Here is a tiny trained network, its code and every weight. The questions are about switching its units off for an input and a class, where a switched-off unit gives its printed mean instead of its output.

import numpy as np


def w(rows, s, z=0):
    codes = np.array(rows[::2]) - 128.0
    scale = np.full(codes.shape[1], s)
    scale[-1] = z or s
    return codes * scale


def norm(h):
    return h / np.sqrt((h * h).mean(-1, keepdims=True) + 1e-5)


def f(y):
    return y / 2 * (1 + np.tanh(0.7978845608 * (y + 0.044715 * y**3)))


def log_softmax(a):
    a = a - a.max(-1, keepdims=True)
    return a - np.log(np.exp(a).sum(-1, keepdims=True))


def net(x, mask):
    res = np.array(x, float).reshape(1, 7) / 4 @ E
    u = 0
    for l in range(4):
        y = f(norm(res) @ A[l][:, :-1].T + A[l][:, -1])
        res = res + np.where(mask[u : u + 8], y, B[l][:, -1]) @ B[l][:, :-1]
        u += 8
    return log_softmax(norm(res)[-1] @ U[:, :-1].T + U[:, -1])


A, B = {}, {}
E = w([
[107,86,159,139,188,250,230,188,111,95,107],'x0',
[128,129,127,124,132,127,131,125,125,127,126],'x1',
[131,130,125,131,124,129,133,129,131,130,123],'x2',
[127,125,124,129,126,127,128,123,126,128,129],'x3',
[128,136,133,125,131,132,128,127,128,128,129],'x4',
[71,132,176,195,78,52,187,92,190,3,140],'x5',
[224,71,194,37,99,142,151,131,211,122,153],'x6',
],0.003)
A[0] = w([
[112,192,55,163,185,153,81,186,6,240,137,136],'0.n1',
[68,114,176,158,119,178,238,176,138,73,107,3],'0.n2',
[83,127,176,157,107,177,228,168,134,71,99,18],'0.n3',
[76,142,129,204,204,189,167,163,94,122,114,60],'0.n4',
[182,84,131,13,132,172,75,144,126,227,78,74],'0.n5',
[33,150,94,195,148,95,135,98,107,59,56,84],'0.n6',
[131,106,152,108,104,146,168,170,145,103,105,52],'0.n7',
[140,95,109,116,253,233,176,195,82,156,97,74],'0.n8',
],0.0034,0.0032)
B[0] = w([
[97,57,86,31,139,100,124,30,200,25,46,255],'0.n1',
[178,118,92,137,254,135,99,99,119,54,167,156],'0.n2',
[165,113,86,121,242,145,97,109,137,82,164,151],'0.n3',
[121,129,71,143,63,126,136,179,51,141,148,155],'0.n4',
[168,200,107,249,168,104,110,207,120,127,207,219],'0.n5',
[167,199,136,160,127,112,121,189,65,185,186,176],'0.n6',
[143,132,171,84,169,149,115,125,162,119,120,118],'0.n7',
[95,142,212,143,7,149,173,140,127,183,118,213],'0.n8',
],0.0034,0.004)
A[1] = w([
[23,116,82,190,175,217,189,124,29,103,76,110],'1.n1',
[192,180,121,114,107,83,12,143,183,205,147,55],'1.n2',
[79,197,122,212,120,83,91,166,21,115,209,57],'1.n3',
[124,61,195,115,26,88,163,48,191,133,107,51],'1.n4',
[32,76,102,88,16,207,140,101,63,174,35,3],'1.n5',
[35,195,37,148,94,54,69,97,67,148,77,122],'1.n6',
[89,91,143,68,1,229,177,148,44,202,56,48],'1.n7',
[166,127,172,94,140,191,164,184,64,147,175,104],'1.n8',
],0.0037,0.0027)
B[1] = w([
[180,194,40,83,166,52,99,231,103,96,184,203],'1.n1',
[156,133,51,167,150,132,143,162,37,72,180,205],'1.n2',
[147,189,149,201,141,119,163,86,109,116,171,172],'1.n3',
[76,210,88,79,186,101,100,197,109,83,69,156],'1.n4',
[66,76,91,4,171,100,165,151,47,184,107,162],'1.n5',
[129,66,230,166,136,230,166,82,188,160,95,255],'1.n6',
[30,86,114,46,96,123,158,159,116,195,84,176],'1.n7',
[67,119,135,192,89,113,113,91,142,118,85,164],'1.n8',
],0.0038,0.0039)
A[2] = w([
[106,170,129,34,77,42,71,100,189,104,94,24],'2.n1',
[100,115,186,131,134,188,161,188,160,168,107,57],'2.n2',
[170,87,76,49,187,136,108,190,100,99,145,139],'2.n3',
[71,238,51,124,77,45,108,148,83,150,115,62],'2.n4',
[104,93,238,161,6,218,154,175,151,223,115,1],'2.n5',
[110,94,187,138,3,184,134,148,163,244,92,21],'2.n6',
[101,39,106,100,140,206,51,13,140,181,39,47],'2.n7',
[88,122,111,129,67,103,92,120,120,195,150,72],'2.n8',
],0.0041,0.0031)
B[2] = w([
[141,212,118,141,153,90,72,215,156,66,86,167],'2.n1',
[175,142,94,165,111,165,152,120,150,139,109,138],'2.n2',
[79,151,147,150,77,138,144,89,156,172,94,233],'2.n3',
[193,97,180,89,128,191,160,118,177,86,123,160],'2.n4',
[197,213,131,245,84,207,153,195,213,135,146,191],'2.n5',
[188,234,155,221,128,203,186,151,198,73,190,174],'2.n6',
[216,70,51,254,235,68,47,105,126,40,138,253],'2.n7',
[139,84,150,128,162,171,177,93,127,86,159,113],'2.n8',
],0.0044,0.0023)
A[3] = w([
[183,85,107,118,51,83,65,175,54,230,217,49],'3.n1',
[214,159,108,143,18,165,99,136,117,238,219,57],'3.n2',
[81,143,206,136,133,206,197,144,187,117,119,112],'3.n3',
[57,152,255,194,45,118,135,16,107,215,95,3],'3.n4',
[130,72,140,123,193,80,32,90,157,130,88,59],'3.n5',
[113,11,212,87,161,180,191,56,171,62,111,3],'3.n6',
[150,169,169,126,165,68,73,125,175,88,170,130],'3.n7',
[150,161,239,198,77,137,119,26,140,197,128,29],'3.n8',
],0.0051,0.0029)
B[3] = w([
[19,41,193,39,193,38,102,49,22,131,189,196],'3.n1',
[128,68,217,173,44,94,96,188,100,191,181,248],'3.n2',
[173,111,124,146,145,110,104,66,176,139,166,212],'3.n3',
[32,182,50,166,52,44,187,9,207,228,148,183],'3.n4',
[187,130,169,217,109,117,112,103,166,83,115,210],'3.n5',
[123,88,182,2,167,177,169,13,119,128,177,159],'3.n6',
[115,141,110,83,85,160,115,158,119,191,89,252],'3.n7',
[17,130,12,62,90,97,177,69,169,201,30,196],'3.n8',
],0.005,0.003)
U = w([
[231,17,28,249,242,55,6,14,146,20,16,124],'0',
[7,17,23,6,175,208,233,218,23,229,14,193],'1',
[7,225,13,208,15,27,206,7,225,246,36,2],'2',
[161,249,33,249,237,138,219,226,21,7,247,115],'3',
[107,10,245,82,66,11,19,170,4,233,241,139],'4',
[234,133,211,235,18,248,225,230,246,240,217,191],'5',
[202,253,201,25,16,37,16,234,229,30,20,81],'6',
[218,40,231,10,230,214,214,8,223,26,229,74],'7',
],0.0074,0.002)

Each question gives the input, the list of numbers given to net, and the class t.
The units are the neurons (one row each of A and B). Each row of codes is followed by its name. A weight is (code - 128) times the scale printed after its matrix; where a second scale follows, it is the last column's (A, B and U).
mask holds one flag per neuron, layer by layer. A switched-off neuron (its flag False) gives its mean, the last column of its row in B, instead of its output. The means were averaged over made-up inputs and are rounded, as every weight is.
A unit's drop is (log p(t) with every unit on - log p(t) with that unit switched off) / (log p(t) with every unit on - log p(t) with every unit switched off).
The circuit of an input: a set's keep is (log p(t) with only the set's units on - log p(t) with every unit switched off) / (log p(t) with every unit on - log p(t) with every unit switched off). Starting from the 12 units with the biggest drops (on a tie, the unit counted first), units are removed one at a time, each time the one whose removal leaves the highest keep (on an exact tie, the one counted first), for as long as the keep stays at least 0.8.
circuit, biggest first: the units of the circuit, biggest drop first
unit that matters most: the unit with the biggest drop
k most important neurons: the k neurons with the biggest drops, biggest first
top k neurons in layer l: the k neurons of layer l with the biggest drops, biggest first
drop of u: that unit's drop, to one decimal
input [-2,1,6,-5,-5,-3,-4], class 0: circuit, biggest first -> [0.n1]
input [4,-3,-2,5,-3,8,0], class 3: 2 most important neurons -> [1.n6; 0.n1]
input [1,7,-4,-5,5,-3,-6], class 1: top 2 neurons in layer 0 -> [0.n8; 0.n4]
input [1,-2,4,2,0,1,-4], class 3: 2 most important neurons -> [1.n1; 0.n6]
input [-1,5,-1,8,-8,0,6], class 4: 2 most important neurons -> [0.n1; 0.n5]
input [-8,8,-6,-3,6,-1,-3], class 0: circuit, biggest first -> [2.n7; 1.n6]
input [2,5,-8,8,4,0,7], class 5: 3 most important neurons -> [0.n1; 2.n5; 1.n1]
input [0,-5,-3,1,6,7,5], class 6: 3 most important neurons -> [1.n6; 1.n4; 2.n1]
input [6,-7,6,-2,6,-5,1], class 5: 3 most important neurons -> [0.n8; 0.n5; 2.n6]
input [5,-3,-4,8,0,1,0], class 3: 4 most important neurons -> [0.n2; 1.n1; 0.n3; 0.n4]
input [-3,0,3,-4,-1,0,-8], class 0: 4 most important neurons -> [0.n1; 0.n5; 2.n7; 1.n6]
input [0,-2,8,4,-3,-3,-7], class 0: 3 most important neurons -> [0.n1; 2.n7; 1.n6]
input [-8,8,-1,1,-2,7,2], class 6: 2 most important neurons -> [1.n4; 2.n1]
input [-3,-3,-2,7,2,-1,-3], class 0: unit that matters most -> 2.n7
input [6,4,2,-4,5,0,-7], class 1: top 3 neurons in layer 0 -> [0.n5; 0.n8; 0.n1]
input [0,-3,-6,0,7,-1,-1], class 0: 2 most important neurons -> [0.n1; 2.n7]
input [-5,-1,-2,-4,4,0,2], class 4: 2 most important neurons -> [0.n1; 1.n2]
input [8,-8,2,2,-6,1,3], class 7: top 2 neurons in layer 0 -> [0.n2; 0.n3]
input [0,-3,8,5,-1,-8,-6], class 0: 3 most important neurons -> [0.n1; 2.n7; 1.n6]
input [4,-3,-6,5,-4,0,-3], class 1: top 2 neurons in layer 0 -> [0.n5; 0.n8]
input [-4,-8,-4,-8,8,7,2], class 6: unit that matters most -> 1.n4
input [-3,-7,5,6,4,8,2], class 6: drop of 1.n4 -> 0.7
input [-2,-3,6,8,8,6,3], class 6: drop of 2.n4 -> 0.0
input [2,-6,8,-3,-1,8,0], class 3: drop of 0.n6 -> 1.3
input [-1,-5,4,-1,4,-1,1], class 4: drop of 3.n1 -> 0.1
